Below is a small trained network, with its code and all its weights. Each question gives an input and a class and asks what happens when units are switched off, that is, made to give their printed mean instead of their output.

import numpy as np


def w(rows, s, z=0):
    codes = np.array(rows[::2]) - 128.0
    scale = np.full(codes.shape[1], s)
    scale[-1] = z or s
    return codes * scale


def f(y):
    return np.maximum(y, 0)


def log_softmax(a):
    a = a - a.max(-1, keepdims=True)
    return a - np.log(np.exp(a).sum(-1, keepdims=True))


def net(x, mask):
    res = np.array(x, float).reshape(1, 3) / 4 @ E
    y = f(res @ A[0][:, :-1].T + A[0][:, -1])
    res = res + np.where(mask, y, B[0][:, -1]) @ B[0][:, :-1]
    return log_softmax(res[-1] @ U[:, :-1].T + U[:, -1])


A, B = {}, {}
E = w([
[55,115,235,151,167],'x0',
[158,126,119,251,135],'x1',
[73,212,74,132,192],'x2',
],0.012)
A[0] = w([
[102,113,168,242,155,94],'neuron 1',
[159,95,155,159,58,87],'neuron 2',
[50,94,171,110,179,93],'neuron 3',
[96,87,152,120,179,92],'neuron 4',
[121,132,89,48,111,82],'neuron 5',
[166,146,112,226,160,35],'neuron 6',
[87,228,66,157,191,106],'neuron 7',
[79,162,80,99,183,151],'neuron 8',
[162,68,167,106,68,137],'neuron 9',
[48,183,63,123,149,92],'neuron 10',
[151,23,140,153,109,83],'neuron 11',
[116,118,122,140,117,247],'neuron 12',
[163,152,92,225,78,133],'neuron 13',
[196,74,174,91,66,100],'neuron 14',
[69,178,87,111,159,63],'neuron 15',
[191,123,82,91,112,95],'neuron 16',
[91,110,135,9,135,33],'neuron 17',
[89,103,198,119,157,103],'neuron 18',
[113,111,185,130,151,99],'neuron 19',
[126,127,141,65,120,230],'neuron 20',
[102,140,141,34,105,132],'neuron 21',
[45,121,213,160,112,105],'neuron 22',
[125,180,112,141,147,81],'neuron 23',
[109,177,154,25,106,98],'neuron 24',
[159,101,160,105,83,87],'neuron 25',
[142,141,53,92,94,64],'neuron 26',
[66,118,188,85,144,97],'neuron 27',
[184,42,178,84,84,83],'neuron 28',
[195,140,86,140,127,81],'neuron 29',
[154,125,148,145,165,242],'neuron 30',
[149,114,71,106,114,100],'neuron 31',
[73,189,80,99,220,99],'neuron 32',
[124,166,170,132,147,96],'neuron 33',
[175,137,36,69,73,82],'neuron 34',
[130,107,50,105,105,150],'neuron 35',
],0.015,0.012)
B[0] = w([
[174,174,136,163,113,226],'neuron 1',
[91,116,153,154,128,191],'neuron 2',
[122,179,105,105,85,206],'neuron 3',
[112,162,101,122,98,166],'neuron 4',
[132,168,148,150,125,189],'neuron 5',
[152,146,161,198,129,185],'neuron 6',
[81,75,170,133,113,254],'neuron 7',
[110,92,137,115,139,225],'neuron 8',
[72,88,154,123,147,232],'neuron 9',
[84,78,147,131,114,216],'neuron 10',
[90,102,161,153,115,199],'neuron 11',
[155,103,139,54,176,230],'neuron 12',
[177,171,158,158,146,221],'neuron 13',
[79,106,167,141,126,234],'neuron 14',
[74,91,134,161,128,190],'neuron 15',
[116,172,106,89,76,196],'neuron 16',
[204,145,170,247,123,198],'neuron 17',
[96,182,108,92,95,201],'neuron 18',
[106,152,85,108,103,176],'neuron 19',
[172,127,153,125,195,237],'neuron 20',
[177,141,152,172,154,218],'neuron 21',
[137,172,108,102,87,228],'neuron 22',
[119,119,156,153,105,160],'neuron 23',
[182,137,158,177,143,210],'neuron 24',
[88,100,129,154,127,179],'neuron 25',
[114,169,109,130,92,186],'neuron 26',
[134,173,108,120,95,202],'neuron 27',
[67,96,149,147,126,233],'neuron 28',
[125,192,113,125,87,176],'neuron 29',
[173,98,148,49,183,226],'neuron 30',
[115,181,103,93,112,177],'neuron 31',
[81,106,164,132,121,241],'neuron 32',
[109,143,124,116,113,157],'neuron 33',
[121,168,115,110,88,234],'neuron 34',
[133,147,127,81,118,207],'neuron 35',
],0.015,0.014)
U = w([
[41,78,161,143,136,130],'0',
[116,210,112,80,87,105],'1',
[200,157,159,218,157,119],'2',
[169,94,147,2,235,255],'3',
[117,115,72,122,150,91],'4',
[125,82,81,106,160,92],'5',
],0.017,0.0087)

Each question gives the input, the list of numbers given to net, and the class t.
The units are the neurons (one row each of A and B). Each row of codes is followed by its name. A weight is (code - 128) times the scale printed after its matrix; where a second scale follows, it is the last column's (A, B and U).
mask holds one flag per neuron, in row order. A switched-off neuron (its flag False) gives its mean, the last column of its row in B, instead of its output. The means were averaged over made-up inputs and are rounded, as every weight is.
A unit's drop is (log p(t) with every unit on - log p(t) with that unit switched off) / (log p(t) with every unit on - log p(t) with every unit switched off).
most important unit: the unit with the biggest drop
k most important neurons: the k neurons with the biggest drops, biggest first
drop when u is switched off: that unit's drop, to one decimal
input [-7,-4,-7], class 0: 2 most important neurons -> neuron 28; neuron 14
input [-3,-8,7], class 2: most important unit -> neuron 17
input [-6,-7,-6], class 2: 3 most important neurons -> neuron 17; neuron 21; neuron 24
input [-8,0,8], class 0: 4 most important neurons -> neuron 7; neuron 10; neuron 32; neuron 15
input [0,-6,5], class 2: 2 most important neurons -> neuron 17; neuron 24
input [1,-7,-6], class 2: 3 most important neurons -> neuron 17; neuron 21; neuron 24
input [6,-6,4], class 1: 2 most important neurons -> neuron 3; neuron 18
input [7,-5,-6], class 1: 3 most important neurons -> neuron 22; neuron 27; neuron 18
input [-2,-5,5], class 0: 2 most important neurons -> neuron 32; neuron 10
input [-5,-4,5], class 0: 4 most important neurons -> neuron 7; neuron 10; neuron 32; neuron 15
input [1,7,6], class 2: 2 most important neurons -> neuron 1; neuron 13
input [-8,-4,8], class 0: 2 most important neurons -> neuron 7; neuron 10
input [6,6,2], class 1: drop when neuron 2 is switched off -> 0.0
input [8,-3,6], class 1: drop when neuron 3 is switched off -> 0.2
input [-5,2,6], class 0: most important unit -> neuron 7
input [1,1,3], class 3: drop when neuron 28 is switched off -> 0.1
